Below are the code and all the weights of a small trained network. Each question names an input and a target symbol and asks about switching units off, where a switched-off unit gives its printed mean instead of its output.

import numpy as np


def w(rows, s, z=0):
    codes = np.array(rows[::2]) - 128.0
    scale = np.full(codes.shape[1], s)
    scale[-1] = z or s
    return codes * scale


def f(y):
    return np.maximum(y, 0)


def softmax(a):
    e = np.exp(a - a.max(-1, keepdims=True))
    return e / e.sum(-1, keepdims=True)


def log_softmax(a):
    a = a - a.max(-1, keepdims=True)
    return a - np.log(np.exp(a).sum(-1, keepdims=True))


def net(x, mask):
    ids = ['αβγδεζθλμξπστφψω'.index(c) for c in x.split()]
    T = len(ids)
    res = E[ids] + P[:T]
    q, k, v = (res @ M[0].T for M in (Q, K, V))
    z = softmax(np.where(np.tri(T) > 0, q @ k.T / 3**0.5, -1e9)) @ v
    res = res + np.where(mask[0], z, O[0][:, -1]) @ O[0][:, :-1]
    y = f(res @ A[0][:, :-1].T + A[0][:, -1])
    res = res + np.where(mask[1:25], y, B[0][:, -1]) @ B[0][:, :-1]
    return log_softmax(res[-1] @ U[:, :-1].T + U[:, -1])


Q, K, V, O, A, B = {}, {}, {}, {}, {}, {}
E = w([
[135,136,104,175,158,130,131,94,100,92,170,160],'α',
[129,100,122,152,137,174,24,96,128,123,176,110],'β',
[105,134,86,152,85,96,151,143,65,104,188,70],'γ',
[128,119,108,152,130,130,70,89,182,125,172,157],'δ',
[119,90,146,143,143,145,102,104,96,122,199,51],'ε',
[149,91,101,187,139,184,45,65,167,133,145,181],'ζ',
[170,157,111,186,171,136,32,103,72,71,182,184],'θ',
[105,133,82,132,106,93,219,123,86,118,149,143],'λ',
[109,69,112,93,126,192,103,110,173,162,175,125],'μ',
[143,141,89,176,83,83,148,135,208,140,205,153],'ξ',
[130,93,76,159,156,136,232,99,160,112,186,202],'π',
[206,130,139,237,120,63,84,43,86,96,159,90],'σ',
[16,128,164,123,174,124,204,94,55,123,155,109],'τ',
[94,213,113,95,142,75,86,61,9,69,102,143],'φ',
[63,162,102,140,58,79,68,48,204,169,121,44],'ψ',
[125,23,207,177,145,177,178,85,63,191,123,94],'ω',
],0.015)
P = w([
[8,156,194,189,86,69,115,203,112,255,111,212],'0',
[73,84,56,150,31,165,85,131,84,63,173,157],'1',
[84,73,60,150,37,181,118,106,94,80,167,111],'2',
[117,106,105,135,103,182,149,84,125,92,177,67],'3',
[107,121,115,143,108,157,153,75,119,105,178,80],'4',
[99,105,130,146,131,172,133,65,134,122,179,89],'5',
[98,114,121,151,141,154,150,64,135,133,186,106],'6',
[110,129,150,159,150,142,150,61,123,146,184,102],'7',
[83,124,149,156,146,134,144,58,132,168,175,106],'8',
[83,129,142,156,161,142,125,49,133,174,189,124],'9',
[85,133,155,147,159,130,113,52,125,188,204,103],'10',
],0.0085)
Q[0] = w([
[162,59,138,142,107,141,127,207,159,42,53,114],'H1',
[112,154,150,156,204,110,111,159,108,255,100,151],'H1',
[203,162,129,68,154,150,123,227,194,22,12,90],'H1',
],0.007)
K[0] = w([
[116,99,91,74,58,115,124,47,111,2,193,133],'H1',
[184,147,33,152,140,98,90,149,141,89,137,169],'H1',
[212,72,56,75,75,159,122,64,144,9,170,113],'H1',
],0.0076)
V[0] = w([
[94,21,143,92,176,114,255,151,100,151,129,112],'H1',
[171,123,182,174,192,116,77,76,25,129,132,39],'H1',
[133,35,162,175,220,231,71,120,199,165,128,155],'H1',
],0.0083)
O[0] = w([
[131,229,195,209,178,231,100,182,161,148,60,126,254],'H1',
[136,120,212,93,1,167,144,91,151,4,122,161,86],'H1',
[98,39,158,149,167,64,92,188,198,29,8,151,152],'H1',
],0.009,0.0042)
A[0] = w([
[133,73,71,123,183,84,109,206,113,121,80,115,62],'N1',
[165,159,125,153,156,111,135,76,123,104,103,128,146],'N2',
[154,88,189,50,87,73,129,133,147,74,138,149,67],'N3',
[181,162,197,87,153,142,171,139,180,99,71,100,2],'N4',
[135,201,193,143,90,161,146,138,133,93,70,133,107],'N5',
[159,144,74,104,108,138,136,103,63,211,149,141,97],'N6',
[69,126,165,126,90,116,97,124,138,165,115,58,118],'N7',
[144,147,115,120,87,179,139,106,107,133,180,104,88],'N8',
[142,143,99,133,193,110,141,126,151,132,109,88,176],'N9',
[176,96,87,130,142,184,37,95,167,109,144,110,142],'N10',
[173,207,112,140,175,170,130,186,134,197,66,111,46],'N11',
[96,113,154,105,183,147,143,118,2,100,88,151,109],'N12',
[129,166,94,137,158,135,121,158,126,48,175,145,172],'N13',
[195,123,105,120,133,168,176,117,164,152,139,127,118],'N14',
[100,91,160,149,115,98,94,109,136,174,148,110,151],'N15',
[166,67,129,39,104,81,118,128,87,178,145,150,77],'N16',
[66,129,75,154,96,136,117,158,162,157,123,152,140],'N17',
[155,89,128,125,190,151,136,118,70,119,127,132,128],'N18',
[178,206,118,105,147,185,150,117,118,184,151,98,27],'N19',
[149,118,140,115,150,97,105,126,81,120,158,121,118],'N20',
[166,100,117,76,89,118,126,68,109,135,182,150,141],'N21',
[72,126,105,67,146,172,152,144,140,139,112,180,176],'N22',
[138,79,138,97,67,106,115,170,133,85,39,170,86],'N23',
[144,112,94,131,224,91,122,132,152,155,76,108,146],'N24',
],0.0093,0.0079)
B[0] = w([
[157,216,92,82,179,171,142,95,144,117,123,220,171],'N1',
[116,118,114,108,68,123,111,157,127,144,139,81,176],'N2',
[179,132,115,138,157,154,165,165,50,126,143,161,179],'N3',
[71,137,32,137,92,2,92,145,63,124,144,147,173],'N4',
[133,77,92,88,143,167,134,127,154,149,206,213,234],'N5',
[199,58,191,92,146,129,98,129,145,129,132,137,243],'N6',
[142,115,95,111,114,136,186,137,143,114,104,176,173],'N7',
[122,170,154,103,152,92,134,111,168,161,77,148,212],'N8',
[128,94,149,119,70,171,133,149,104,110,133,158,214],'N9',
[119,127,131,143,129,71,205,145,117,137,139,123,201],'N10',
[146,90,131,97,181,125,114,97,172,40,161,65,240],'N11',
[109,118,174,102,100,87,112,118,179,203,127,92,162],'N12',
[102,94,159,129,122,132,153,125,165,187,91,107,190],'N13',
[108,159,151,150,107,132,85,109,133,127,122,130,168],'N14',
[151,167,118,128,84,134,197,152,127,105,83,117,201],'N15',
[164,155,86,161,129,121,83,133,208,83,104,135,182],'N16',
[125,123,160,92,163,103,170,125,122,158,116,74,191],'N17',
[119,156,141,120,91,109,176,148,163,110,134,124,173],'N18',
[106,86,50,177,120,80,100,109,75,99,76,181,214],'N19',
[90,105,126,145,113,144,119,145,170,132,142,171,163],'N20',
[90,189,119,142,162,139,84,174,131,104,138,113,246],'N21',
[93,130,123,187,112,147,102,118,91,128,121,67,160],'N22',
[169,106,190,126,164,131,86,115,85,135,144,75,197],'N23',
[127,145,97,82,57,166,82,132,99,124,119,120,224],'N24',
],0.0085,0.011)
U = w([
[125,190,162,181,138,106,146,144,67,204,86,155,156],'α',
[201,100,143,45,142,115,142,120,121,61,82,177,2],'β',
[183,101,107,84,73,156,138,185,60,216,189,142,85],'γ',
[123,180,110,145,107,144,128,209,124,150,25,193,106],'δ',
[159,197,182,81,80,181,166,138,89,75,187,166,70],'ε',
[180,94,130,134,173,98,122,58,112,116,94,134,63],'ζ',
[91,77,133,156,102,110,56,196,142,97,119,180,33],'θ',
[144,93,190,104,189,58,165,163,79,93,121,88,129],'λ',
[141,139,124,126,143,189,75,183,147,94,93,56,138],'μ',
[193,126,131,79,163,75,156,171,206,138,197,109,112],'ξ',
[128,143,68,130,212,187,169,105,135,129,199,180,171],'π',
[165,127,65,192,76,122,96,148,82,75,159,143,175],'σ',
[23,141,155,195,125,77,189,132,105,172,153,58,219],'τ',
[111,140,149,60,82,126,44,65,127,96,150,140,94],'φ',
[89,103,38,95,58,79,148,68,170,87,121,129,172],'ψ',
[190,69,254,112,46,189,153,87,193,122,105,114,240],'ω',
],0.0053,0.0051)

Each question gives the input, a string of symbols that net reads in full, and the target symbol t.
The units are the heads (3 rows each of Q, K, V and O) and the neurons (one row each of A and B). Each row of codes is followed by its name. A weight is (code - 128) times the scale printed after its matrix; where a second scale follows, it is the last column's (O, A, B and U).
mask holds one flag per unit, heads first, then neurons. A switched-off unit (its flag False) gives its mean, the last column of its rows in O or B, instead of its output. The means were averaged over made-up inputs and are rounded, as every weight is.
A unit's drop is (log p(t) with every unit on - log p(t) with that unit switched off) / (log p(t) with every unit on - log p(t) with every unit switched off).
The circuit of an input: a set's keep is (log p(t) with only the set's units on - log p(t) with every unit switched off) / (log p(t) with every unit on - log p(t) with every unit switched off). Starting from the 12 units with the biggest drops (on a tie, the unit counted first), units are removed one at a time, each time the one whose removal leaves the highest keep (on an exact tie, the one counted first), for as long as the keep stays at least 0.8.
units of the circuit, in order: the units of the circuit, biggest drop first
k most important neurons: the k neurons with the biggest drops, biggest first
input λ μ γ δ ψ ζ ω, target ζ: units of the circuit, in order -> [H1; N19; N11; N6]
input σ π π π ζ π, target ε: 2 most important neurons -> [N3; N19]
input ζ ξ ζ π π π λ, target β: units of the circuit, in order -> [H1; N1]
input π σ π β ε π β σ ψ, target μ: units of the circuit, in order -> [H1; N11]
input ψ ψ σ σ φ π γ σ ε, target ξ: units of the circuit, in order -> [H1; N6; N16]
input δ γ φ ξ ψ π, target ψ: units of the circuit, in order -> [H1]
input δ ζ μ δ ψ β ξ, target ψ: 2 most important neurons -> [N6; N23]
input φ γ π π θ π ζ σ δ, target φ: units of the circuit, in order -> [H1; N21; N8]
input β φ ξ θ ε α σ ω φ, target λ: 4 most important neurons -> [N3; N23; N24; N9]
input τ τ σ π μ σ μ θ ψ δ, target π: units of the circuit, in order -> [H1; N5; N24]
input π π ε α ε ξ π π, target μ: units of the circuit, in order -> [H1; N11; N24]
input ω π σ γ σ σ σ ε ζ ε α, target θ: units of the circuit, in order -> [H1; N4]
input π λ ω π α β μ, target μ: 3 most important neurons -> [N11; N24; N5]
input γ ξ σ σ λ ψ π ξ λ, target α: units of the circuit, in order -> [H1; N11; N8; N5]
input π φ τ α, target μ: 2 most important neurons -> [N11; N5]
input π π λ π τ λ ξ π α, target μ: 3 most important neurons -> [N11; N24; N5]
input π δ δ θ α π ε ζ, target μ: 3 most important neurons -> [N11; N24; N5]
input σ ξ ψ τ, target ε: units of the circuit, in order -> [H1; N3]
input λ τ ψ σ ε ε σ, target ζ: units of the circuit, in order -> [H1; N19; N6; N11]
input α θ ω ω ξ ψ α π θ, target τ: 2 most important neurons -> [N6; N5]
input τ α δ π φ π γ π γ, target π: most important neuron -> [N5]
input ψ τ π λ π π, target ξ: 2 most important neurons -> [N6; N19]
input ξ α β, target γ: 4 most important neurons -> [N11; N6; N24; N9]
input μ π μ α β σ θ, target δ: most important neuron -> [N1]
input θ π θ π σ λ, target σ: 2 most important neurons -> [N3; N16]
